Below are the code and all the weights of a small trained network. Each question names an input and a target symbol and asks about switching units off, where a switched-off unit gives its printed mean instead of its output.

import numpy as np


def w(rows, s, z=0):
    codes = np.array(rows[::2]) - 128.0
    scale = np.full(codes.shape[1], s)
    scale[-1] = z or s
    return codes * scale


def norm(h):
    return h / np.sqrt((h * h).mean(-1, keepdims=True) + 1e-5)


def f(y):
    return y / 2 * (1 + np.tanh(0.7978845608 * (y + 0.044715 * y**3)))


def softmax(a):
    e = np.exp(a - a.max(-1, keepdims=True))
    return e / e.sum(-1, keepdims=True)


def log_softmax(a):
    a = a - a.max(-1, keepdims=True)
    return a - np.log(np.exp(a).sum(-1, keepdims=True))


def net(x, mask):
    ids = ['ζθλξπψω'.index(c) for c in x.split()]
    T = len(ids)
    res = E[ids] + P[:T]
    r = norm(res)
    for j in range(3):
        rows = slice(3 * j, 3 * j + 3)
        q, k, v = (r @ M[0][rows].T for M in (Q, K, V))
        z = softmax(np.where(np.tri(T) > 0, q @ k.T / 3**0.5, -1e9)) @ v
        o = O[0][rows]
        res = res + np.where(mask[j], z, o[:, -1]) @ o[:, :-1]
    y = f(norm(res) @ A[0][:, :-1].T + A[0][:, -1])
    res = res + np.where(mask[3:11], y, B[0][:, -1]) @ B[0][:, :-1]
    return log_softmax(norm(res)[-1] @ U[:, :-1].T + U[:, -1])


Q, K, V, O, A, B = {}, {}, {}, {}, {}, {}
E = w([
[242,64,142,127,101],'ζ',
[221,98,36,103,61],'θ',
[177,215,47,162,155],'λ',
[67,218,115,199,91],'ξ',
[185,179,203,121,68],'π',
[52,151,39,175,12],'ψ',
[128,42,123,249,151],'ω',
],0.015)
P = w([
[55,103,80,2,246],'0',
[88,119,159,80,202],'1',
[94,118,181,101,163],'2',
[108,126,196,119,136],'3',
[123,133,196,137,121],'4',
[137,143,187,152,101],'5',
[149,148,188,172,86],'6',
[170,154,185,193,71],'7',
[184,161,189,221,59],'8',
[202,172,193,244,59],'9',
],0.0099)
Q[0] = w([
[199,175,107,248,62],'h0',
[88,162,148,89,97],'h0',
[134,83,153,208,139],'h0',
[63,82,124,56,208],'h1',
[151,102,165,193,143],'h1',
[112,18,98,112,190],'h1',
[65,164,104,123,162],'h2',
[57,103,56,21,165],'h2',
[100,128,140,73,180],'h2',
],0.016)
K[0] = w([
[177,125,151,236,34],'h0',
[118,78,109,113,154],'h0',
[171,171,98,154,99],'h0',
[124,115,145,6,201],'h1',
[148,158,130,112,94],'h1',
[74,150,130,29,164],'h1',
[116,134,144,58,131],'h2',
[93,118,155,57,195],'h2',
[77,99,117,92,142],'h2',
],0.016)
V[0] = w([
[10,99,68,77,40],'h0',
[201,225,120,48,113],'h0',
[190,18,43,180,107],'h0',
[125,151,119,96,91],'h1',
[140,66,140,154,168],'h1',
[210,95,79,140,80],'h1',
[150,52,127,157,203],'h2',
[159,82,129,56,66],'h2',
[176,222,178,63,175],'h2',
],0.013)
O[0] = w([
[246,157,139,151,160,97],'h0',
[85,243,248,139,42,155],'h0',
[59,181,130,125,222,253],'h0',
[143,153,104,95,141,131],'h1',
[95,83,182,179,136,107],'h1',
[138,107,150,74,174,183],'h1',
[41,151,121,199,139,125],'h2',
[178,224,99,141,144,165],'h2',
[99,164,167,93,73,59],'h2',
],0.011,0.0061)
A[0] = w([
[111,91,64,125,248,1],'n0',
[163,125,78,112,105,63],'n1',
[45,166,83,87,137,83],'n2',
[94,167,150,87,90,45],'n3',
[124,120,117,157,95,189],'n4',
[147,148,95,72,120,173],'n5',
[178,80,202,80,107,59],'n6',
[176,108,129,124,228,179],'n7',
],0.016,0.0066)
B[0] = w([
[59,164,222,186,91,235],'n0',
[97,178,70,138,116,144],'n1',
[136,127,3,80,143,168],'n2',
[71,64,154,54,141,174],'n3',
[150,125,185,170,109,176],'n4',
[113,90,148,219,85,199],'n5',
[193,120,63,140,94,149],'n6',
[198,71,175,105,148,253],'n7',
],0.011,0.0073)
U = w([
[133,235,161,138,133,4],'ζ',
[181,142,104,77,147,151],'θ',
[72,160,75,90,85,169],'λ',
[113,180,117,154,8,43],'ξ',
[105,156,167,83,32,95],'π',
[182,134,75,140,60,177],'ψ',
[97,95,145,181,124,178],'ω',
],0.011,0.0025)

Each question gives the input, a string of symbols that net reads in full, and the target symbol t.
The units are the heads (3 rows each of Q, K, V and O) and the neurons (one row each of A and B). Each row of codes is followed by its name. A weight is (code - 128) times the scale printed after its matrix; where a second scale follows, it is the last column's (O, A, B and U).
mask holds one flag per unit, heads first, then neurons. A switched-off unit (its flag False) gives its mean, the last column of its rows in O or B, instead of its output. The means were averaged over made-up inputs and are rounded, as every weight is.
A unit's drop is (log p(t) with every unit on - log p(t) with that unit switched off) / (log p(t) with every unit on - log p(t) with every unit switched off).
The circuit of an input: a set's keep is (log p(t) with only the set's units on - log p(t) with every unit switched off) / (log p(t) with every unit on - log p(t) with every unit switched off). Starting from all 11 units, units are removed one at a time, each time the one whose removal leaves the highest keep (on an exact tie, the one counted first), for as long as the keep stays at least 0.8.
units of the circuit, in order: the units of the circuit, biggest drop first
k most important neurons: the k neurons with the biggest drops, biggest first
which heads matter: for each layer, one digit per head in row order, 1 if its drop is at least 0.15 and else 0, layers parted by /
input π θ ζ, target ζ: which heads matter : 001
input ω θ ω π θ θ, target ζ: units of the circuit, in order : (h0, h2)
input π π ω, target ξ: units of the circuit, in order : (h0)
input ξ ω π λ ψ λ θ ζ, target λ: units of the circuit, in order : (h0, n2, h1)
input λ θ ξ θ π θ ξ ξ ξ ω, target ψ: units of the circuit, in order : (h0, n0)
input θ θ ψ π, target θ: which heads matter : 001
input ω π θ ζ ω π θ π θ θ, target π: which heads matter : 110
input π θ ξ π ζ ψ λ, target θ: which heads matter : 100
input π π θ π θ ξ π π π ξ, target π: units of the circuit, in order : (h2, n3)
input ω θ ξ ξ ζ ξ ξ ω, target ψ: which heads matter : 110
input ω ξ θ ζ ζ ψ, target λ: 2 most important neurons : (n2, n7)
input ω θ ω ψ, target ω: which heads matter : 100
input ζ ψ ψ π, target θ: which heads matter : 001
input π π λ, target π: units of the circuit, in order : (h0)
input θ π ζ λ ξ ζ ξ, target λ: which heads matter : 000
input ζ ζ ω λ π π θ θ θ, target ζ: which heads matter : 101
input θ ω θ ζ λ ζ θ, target λ: units of the circuit, in order : (h0, n2)
input λ ξ ζ, target ψ: which heads matter : 000
input ω ζ θ θ θ θ ζ, target θ: which heads matter : 010
input ω λ θ θ ξ θ ξ ψ π, target ψ: units of the circuit, in order : (h2, n6)
input π ζ λ, target λ: units of the circuit, in order : (n2, h0)
